[[ 13.1   4.9   9.3 -10.5  18.6  32.1  -2.1  14.3   2.4   4.1  13.1]
 [-32.6 -25.8 -29.9  -6.0  12.6   2.8   3.6 -13.2 -18.1   2.1 -23.2]
 [ -8.5 -15.4  -4.6   7.5 -24.3  -5.1 -21.8  -2.3  12.0  -3.8 -21.2]
 [  7.7   5.5   9.0 -11.7  25.1  27.6  -0.4  14.1  10.0  -1.8   6.4]
 [  6.2 -13.1 -18.1 -25.3  14.7 -56.2 -20.9 -45.2   3.6  32.0 -13.2]
 [  2.9 -12.0 -11.9  26.5  -7.0 -12.4   2.2  50.9  13.0  -6.9 -19.7]
 [  7.5   6.6  13.2  -9.8  17.7  33.0   0.2  21.1   2.7  -5.6   9.9]
 [ -4.9 -15.5  -1.0   5.0 -26.3  -7.2 -19.9  -0.3  13.5  -7.8 -21.5]]
->
[[ 13.1  13.1   4.9   9.3 -10.5  18.6  32.1  -2.1  14.3   2.4   4.1]
 [-23.2 -32.6 -25.8 -29.9  -6.0  12.6   2.8   3.6 -13.2 -18.1   2.1]
 [-21.2  -8.5 -15.4  -4.6   7.5 -24.3  -5.1 -21.8  -2.3  12.0  -3.8]
 [  6.4   7.7   5.5   9.0 -11.7  25.1  27.6  -0.4  14.1  10.0  -1.8]
 [-13.2   6.2 -13.1 -18.1 -25.3  14.7 -56.2 -20.9 -45.2   3.6  32.0]
 [-19.7   2.9 -12.0 -11.9  26.5  -7.0 -12.4   2.2  50.9  13.0  -6.9]
 [  9.9   7.5   6.6  13.2  -9.8  17.7  33.0   0.2  21.1   2.7  -5.6]
 [-21.5  -4.9 -15.5  -1.0   5.0 -26.3  -7.2 -19.9  -0.3  13.5  -7.8]]

[[ 23.6 -21.1  44.0]
 [  4.9  32.4 -43.6]
 [ -6.0 -44.1  44.5]
 [  0.7  22.8 -43.7]
 [ -4.4   9.6 -43.1]
 [-48.0 -25.7  13.6]
 [ -7.3   2.3 -42.7]
 [-38.8 -33.9  23.0]
 [ 38.2  56.7  -7.4]]
->
[[ 44.0  23.6 -21.1]
 [-43.6   4.9  32.4]
 [ 44.5  -6.0 -44.1]
 [-43.7   0.7  22.8]
 [-43.1  -4.4   9.6]
 [ 13.6 -48.0 -25.7]
 [-42.7  -7.3   2.3]
 [ 23.0 -38.8 -33.9]
 [ -7.4  38.2  56.7]]

[[ 40.7 -27.2   5.5 -18.1]
 [ -8.8  46.8 -20.1 -10.7]
 [ 46.7  19.3   5.5 -13.8]
 [  6.8 -49.7 -14.8  -6.0]
 [ 25.5 -43.6  -3.3 -14.5]
 [ 34.6  38.4  -2.9 -10.4]
 [-29.6  35.2 -21.2 -14.2]
 [ 48.8  -4.5   9.2 -17.2]
 [ 14.7  48.1 -12.9  -9.2]]
->
[[-18.1  40.7 -27.2   5.5]
 [-10.7  -8.8  46.8 -20.1]
 [-13.8  46.7  19.3   5.5]
 [ -6.0   6.8 -49.7 -14.8]
 [-14.5  25.5 -43.6  -3.3]
 [-10.4  34.6  38.4  -2.9]
 [-14.2 -29.6  35.2 -21.2]
 [-17.2  48.8  -4.5   9.2]
 [ -9.2  14.7  48.1 -12.9]]

[[ 49.5  45.1  -3.5   3.8  52.8 -25.3  11.5  62.1  56.0]
 [ 30.7  -0.6  33.8  -5.6  25.9 -38.2  13.0  29.2  22.7]
 [  4.6  -3.9  34.7  13.7 -10.4 -32.2 -25.0  34.9  12.8]
 [ 20.6  18.0  -5.7   8.1  -2.9 -28.1  -6.4  45.1  26.7]
 [ 13.9  32.2   2.7  21.6  27.3 -15.7 -22.0  25.1  44.2]
 [  7.6  28.5 -12.4  33.7 -20.8 -33.1 -28.6  49.7  46.8]
 [-15.3  11.3  -4.9  37.9 -35.0 -44.2 -49.3  35.7  31.4]
 [ 25.0  32.6   8.6   6.0  39.8 -11.3   0.3  47.0  39.6]
 [  9.7   4.3  -0.7  26.9 -22.7 -45.3 -39.1  40.5  23.3]
 [ 29.4  24.0  19.3  10.5   4.6 -37.6 -16.5  52.7  51.2]]
->
[[ 56.0  49.5  45.1  -3.5   3.8  52.8 -25.3  11.5  62.1]
 [ 22.7  30.7  -0.6  33.8  -5.6  25.9 -38.2  13.0  29.2]
 [ 12.8   4.6  -3.9  34.7  13.7 -10.4 -32.2 -25.0  34.9]
 [ 26.7  20.6  18.0  -5.7   8.1  -2.9 -28.1  -6.4  45.1]
 [ 44.2  13.9  32.2   2.7  21.6  27.3 -15.7 -22.0  25.1]
 [ 46.8   7.6  28.5 -12.4  33.7 -20.8 -33.1 -28.6  49.7]
 [ 31.4 -15.3  11.3  -4.9  37.9 -35.0 -44.2 -49.3  35.7]
 [ 39.6  25.0  32.6   8.6   6.0  39.8 -11.3   0.3  47.0]
 [ 23.3   9.7   4.3  -0.7  26.9 -22.7 -45.3 -39.1  40.5]
 [ 51.2  29.4  24.0  19.3  10.5   4.6 -37.6 -16.5  52.7]]

[[ 57.6  53.1 -34.6]
 [-38.5   6.4 -19.4]
 [ 36.8  59.9 -42.6]
 [  0.5 -44.7  40.5]
 [ 35.9 -38.9  37.0]]
->
[[-34.6  57.6  53.1]
 [-19.4 -38.5   6.4]
 [-42.6  36.8  59.9]
 [ 40.5   0.5 -44.7]
 [ 37.0  35.9 -38.9]]

[[ 22.2  23.1  25.8 -28.1 -38.8  22.5  16.6 -28.6 -27.9 -12.8 -30.2 -30.4
   26.4  28.6  24.5]
 [-22.4 -22.9 -21.2  35.4  48.2 -28.4 -22.9  30.1  34.0 -30.6  36.3  33.1
  -19.2 -21.0 -29.7]
 [-23.8 -23.9 -20.4  29.4  38.6 -23.7 -19.7  26.9  30.0 -21.5  27.0  25.2
  -21.4 -25.4 -18.7]
 [ 11.5  10.6  26.2 -40.1 -39.8  29.1   8.7 -26.8 -30.0  45.3 -26.6 -20.1
   14.4   8.8   8.1]
 [ 19.4  22.4  15.2 -23.1 -28.1  14.3  24.4 -23.4 -23.5 -18.8 -29.7 -27.4
   29.8  21.8  24.7]
 [-10.4 -11.1  -2.5   4.2  11.5  -4.0 -17.1  11.8   9.9  51.5  22.1  21.3
  -18.3 -23.0 -22.3]]
->
[[ 24.5  22.2  23.1  25.8 -28.1 -38.8  22.5  16.6 -28.6 -27.9 -12.8 -30.2
  -30.4  26.4  28.6]
 [-29.7 -22.4 -22.9 -21.2  35.4  48.2 -28.4 -22.9  30.1  34.0 -30.6  36.3
   33.1 -19.2 -21.0]
 [-18.7 -23.8 -23.9 -20.4  29.4  38.6 -23.7 -19.7  26.9  30.0 -21.5  27.0
   25.2 -21.4 -25.4]
 [  8.1  11.5  10.6  26.2 -40.1 -39.8  29.1   8.7 -26.8 -30.0  45.3 -26.6
  -20.1  14.4   8.8]
 [ 24.7  19.4  22.4  15.2 -23.1 -28.1  14.3  24.4 -23.4 -23.5 -18.8 -29.7
  -27.4  29.8  21.8]
 [-22.3 -10.4 -11.1  -2.5   4.2  11.5  -4.0 -17.1  11.8   9.9  51.5  22.1
   21.3 -18.3 -23.0]]

[[52.5 42.7 36.3]
 [49.8 65.0 29.3]]
->
[[36.3 52.5 42.7]
 [29.3 49.8 65.0]]

[[  0.4 -49.1]
 [ 43.7   4.9]
 [ 43.7   7.7]
 [-37.4  -2.7]
 [-32.0   4.0]
 [-33.6   2.8]]
->
[[-49.1   0.4]
 [  4.9  43.7]
 [  7.7  43.7]
 [ -2.7 -37.4]
 [  4.0 -32.0]
 [  2.8 -33.6]]
